Here is a tiny trained network, its code and every weight. The questions are about switching its units off for an input and a target symbol, where a switched-off unit gives its printed mean instead of its output.

import numpy as np


def w(rows, s, z=0):
    codes = np.array(rows[::2]) - 128.0
    scale = np.full(codes.shape[1], s)
    scale[-1] = z or s
    return codes * scale


def norm(h):
    return h / np.sqrt((h * h).mean(-1, keepdims=True) + 1e-5)


def f(y):
    return y / 2 * (1 + np.tanh(0.7978845608 * (y + 0.044715 * y**3)))


def softmax(a):
    e = np.exp(a - a.max(-1, keepdims=True))
    return e / e.sum(-1, keepdims=True)


def log_softmax(a):
    a = a - a.max(-1, keepdims=True)
    return a - np.log(np.exp(a).sum(-1, keepdims=True))


def net(x, mask):
    ids = ['ΓΘΣαβδεζηλπτψ'.index(c) for c in x.split()]
    T = len(ids)
    res = E[ids] + P[:T]
    u = 0
    for l in range(3):
        q, k, v = (norm(res) @ M[l].T for M in (Q, K, V))
        z = softmax(np.where(np.tri(T) > 0, q @ k.T / 2**0.5, -1e9)) @ v
        res = res + np.where(mask[u], z, O[l][:, -1]) @ O[l][:, :-1]
        u += 1
        y = f(norm(res) @ A[l][:, :-1].T + A[l][:, -1])
        res = res + np.where(mask[u : u + 4], y, B[l][:, -1]) @ B[l][:, :-1]
        u += 4
    return log_softmax(norm(res)[-1] @ U[:, :-1].T + U[:, -1])


Q, K, V, O, A, B = {}, {}, {}, {}, {}, {}
E = w([
[114,115,116],'Γ',
[123,139,122],'Θ',
[100,112,125],'Σ',
[72,143,119],'α',
[136,142,112],'β',
[8,108,101],'δ',
[107,159,176],'ε',
[135,140,147],'ζ',
[83,172,126],'η',
[76,176,101],'λ',
[138,123,107],'π',
[132,126,54],'τ',
[131,125,125],'ψ',
],0.018)
P = w([
[218,132,60],'0',
[112,240,157],'1',
[158,232,147],'2',
[154,230,145],'3',
[107,64,160],'4',
[2,117,156],'5',
[33,111,163],'6',
[196,89,103],'7',
[116,146,241],'8',
[68,83,118],'9',
[150,224,147],'10',
],0.0085)
Q[0] = w([
[187,209,191],'0.h0',
[202,253,79],'0.h0',
],0.031)
K[0] = w([
[215,162,79],'0.h0',
[254,10,200],'0.h0',
],0.025)
V[0] = w([
[200,170,250],'0.h0',
[97,238,121],'0.h0',
],0.023)
O[0] = w([
[225,221,144,93],'0.h0',
[128,184,4,255],'0.h0',
],0.017,0.0098)
A[0] = w([
[128,41,251,5],'0.n0',
[9,180,195,136],'0.n1',
[158,20,77,179],'0.n2',
[213,172,124,115],'0.n3',
],0.024,0.0024)
B[0] = w([
[192,216,20,221],'0.n0',
[228,89,95,211],'0.n1',
[169,217,82,215],'0.n2',
[7,233,130,254],'0.n3',
],0.02,0.0089)
Q[1] = w([
[41,1,113],'1.h0',
[118,158,28],'1.h0',
],0.026)
K[1] = w([
[254,158,201],'1.h0',
[88,213,58],'1.h0',
],0.024)
V[1] = w([
[159,2,166],'1.h0',
[9,14,192],'1.h0',
],0.02)
O[1] = w([
[96,99,65,5],'1.h0',
[7,96,128,30],'1.h0',
],0.021,0.025)
A[1] = w([
[110,91,193,3],'1.n0',
[251,146,90,191],'1.n1',
[214,203,95,209],'1.n2',
[82,233,220,155],'1.n3',
],0.024,0.0029)
B[1] = w([
[170,89,5,126],'1.n0',
[105,71,199,234],'1.n1',
[95,80,207,255],'1.n2',
[119,76,253,178],'1.n3',
],0.028,0.033)
Q[2] = w([
[186,233,6],'2.h0',
[36,227,194],'2.h0',
],0.016)
K[2] = w([
[37,105,253],'2.h0',
[214,31,52],'2.h0',
],0.018)
V[2] = w([
[248,160,161],'2.h0',
[158,4,199],'2.h0',
],0.037)
O[2] = w([
[232,13,146,164],'2.h0',
[67,5,3,254],'2.h0',
],0.025,0.04)
A[2] = w([
[3,140,101,118],'2.n0',
[182,146,197,253],'2.n1',
[105,146,57,120],'2.n2',
[70,60,116,135],'2.n3',
],0.041,0.0041)
B[2] = w([
[244,209,23,178],'2.n0',
[98,239,67,160],'2.n1',
[185,225,185,132],'2.n2',
[30,4,164,254],'2.n3',
],0.032,0.03)
U = w([
[145,114,144,81],'Γ',
[105,112,114,104],'Θ',
[170,138,207,187],'Σ',
[53,123,251,136],'α',
[156,109,122,71],'β',
[114,188,97,254],'δ',
[149,109,159,88],'ε',
[38,111,110,59],'ζ',
[101,137,126,71],'η',
[98,111,110,106],'λ',
[181,111,144,92],'π',
[68,124,35,177],'τ',
[233,102,155,169],'ψ',
],0.015,0.0065)

Each question gives the input, a string of symbols that net reads in full, and the target symbol t.
The units are the heads (2 rows each of Q, K, V and O) and the neurons (one row each of A and B). Each row of codes is followed by its name. A weight is (code - 128) times the scale printed after its matrix; where a second scale follows, it is the last column's (O, A, B and U).
mask holds one flag per unit, layer by layer, with each layer's heads first. A switched-off unit (its flag False) gives its mean, the last column of its rows in O or B, instead of its output. The means were averaged over made-up inputs and are rounded, as every weight is.
A unit's drop is (log p(t) with every unit on - log p(t) with that unit switched off) / (log p(t) with every unit on - log p(t) with every unit switched off).
The circuit of an input: a set's keep is (log p(t) with only the set's units on - log p(t) with every unit switched off) / (log p(t) with every unit on - log p(t) with every unit switched off). Starting from the 12 units with the biggest drops (on a tie, the unit counted first), units are removed one at a time, each time the one whose removal leaves the highest keep (on an exact tie, the one counted first), for as long as the keep stays at least 0.8.
units of the circuit, in order: the units of the circuit, biggest drop first
unit that matters most: the unit with the biggest drop
top k neurons: the k neurons with the biggest drops, biggest first
top k neurons in layer l: the k neurons of layer l with the biggest drops, biggest first
input ζ τ Σ ζ ζ ζ ζ ψ τ, target α: units of the circuit, in order	0.h0, 0.n3, 2.n0
input ψ Θ β ζ, target ψ: units of the circuit, in order	0.h0, 0.n0, 1.h0, 2.n3
input λ α λ Γ, target τ: unit that matters most	0.n2
input ε ψ ζ Θ, target Σ: top 2 neurons	2.n3, 0.n3
input ζ ζ τ, target α: top 2 neurons in layer 0	0.n3, 0.n1
input ψ λ ε Θ, target ψ: units of the circuit, in order	0.h0, 0.n0, 1.h0, 2.h0
input π ψ Θ ζ ψ ψ ζ λ, target ψ: top 3 neurons	0.n0, 0.n1, 0.n3
input ψ ψ Γ τ, target ψ: units of the circuit, in order	0.h0, 1.h0, 0.n0, 2.h0
input ψ ζ ζ ζ ψ ζ ζ ε, target ψ: units of the circuit, in order	0.h0, 2.h0, 1.h0
input ψ ζ α, target ψ: units of the circuit, in order	0.h0, 0.n0, 1.h0, 2.h0
input ψ α β, target ψ: top 2 neurons	0.n0, 2.n3
input δ ψ τ β Γ ζ Γ α, target δ: top 2 neurons in layer 1	1.n2, 1.n1
input ψ Θ ζ ψ, target ψ: units of the circuit, in order	0.h0, 0.n0, 1.h0, 2.n3
input ψ ζ Σ, target ψ: units of the circuit, in order	0.h0, 0.n0, 1.h0, 2.h0
input ζ ζ η, target α: unit that matters most	1.n3
input ζ ζ ζ ε ζ ε ζ Σ, target α: top 2 neurons	0.n3, 0.n1
input ε τ τ ζ, target Σ: top 2 neurons	2.n3, 0.n3
input λ ζ λ Γ, target τ: top 2 neurons	0.n2, 0.n3
input ζ π λ Σ, target α: top 2 neurons	1.n3, 0.n3
input ψ ψ ζ, target ψ: unit that matters most	0.h0
input δ τ λ ε Σ ε ε ψ Θ λ, target δ: top 2 neurons in layer 2	2.n3, 2.n0
input λ ζ Σ, target τ: top 4 neurons	0.n2, 0.n3, 2.n0, 0.n0
input ζ ζ ζ ε, target α: top 2 neurons	1.n3, 0.n3
input δ ζ β Σ ζ α τ α Γ π, target δ: top 4 neurons	1.n2, 1.n1, 2.n3, 2.n0
input δ ψ Σ ζ ε ζ β λ, target δ: top 2 neurons in layer 2	2.n0, 2.n3
input ζ λ ζ λ, target α: top 2 neurons in layer 1	1.n3, 1.n1
input ζ Θ α α, target α: unit that matters most	1.n3
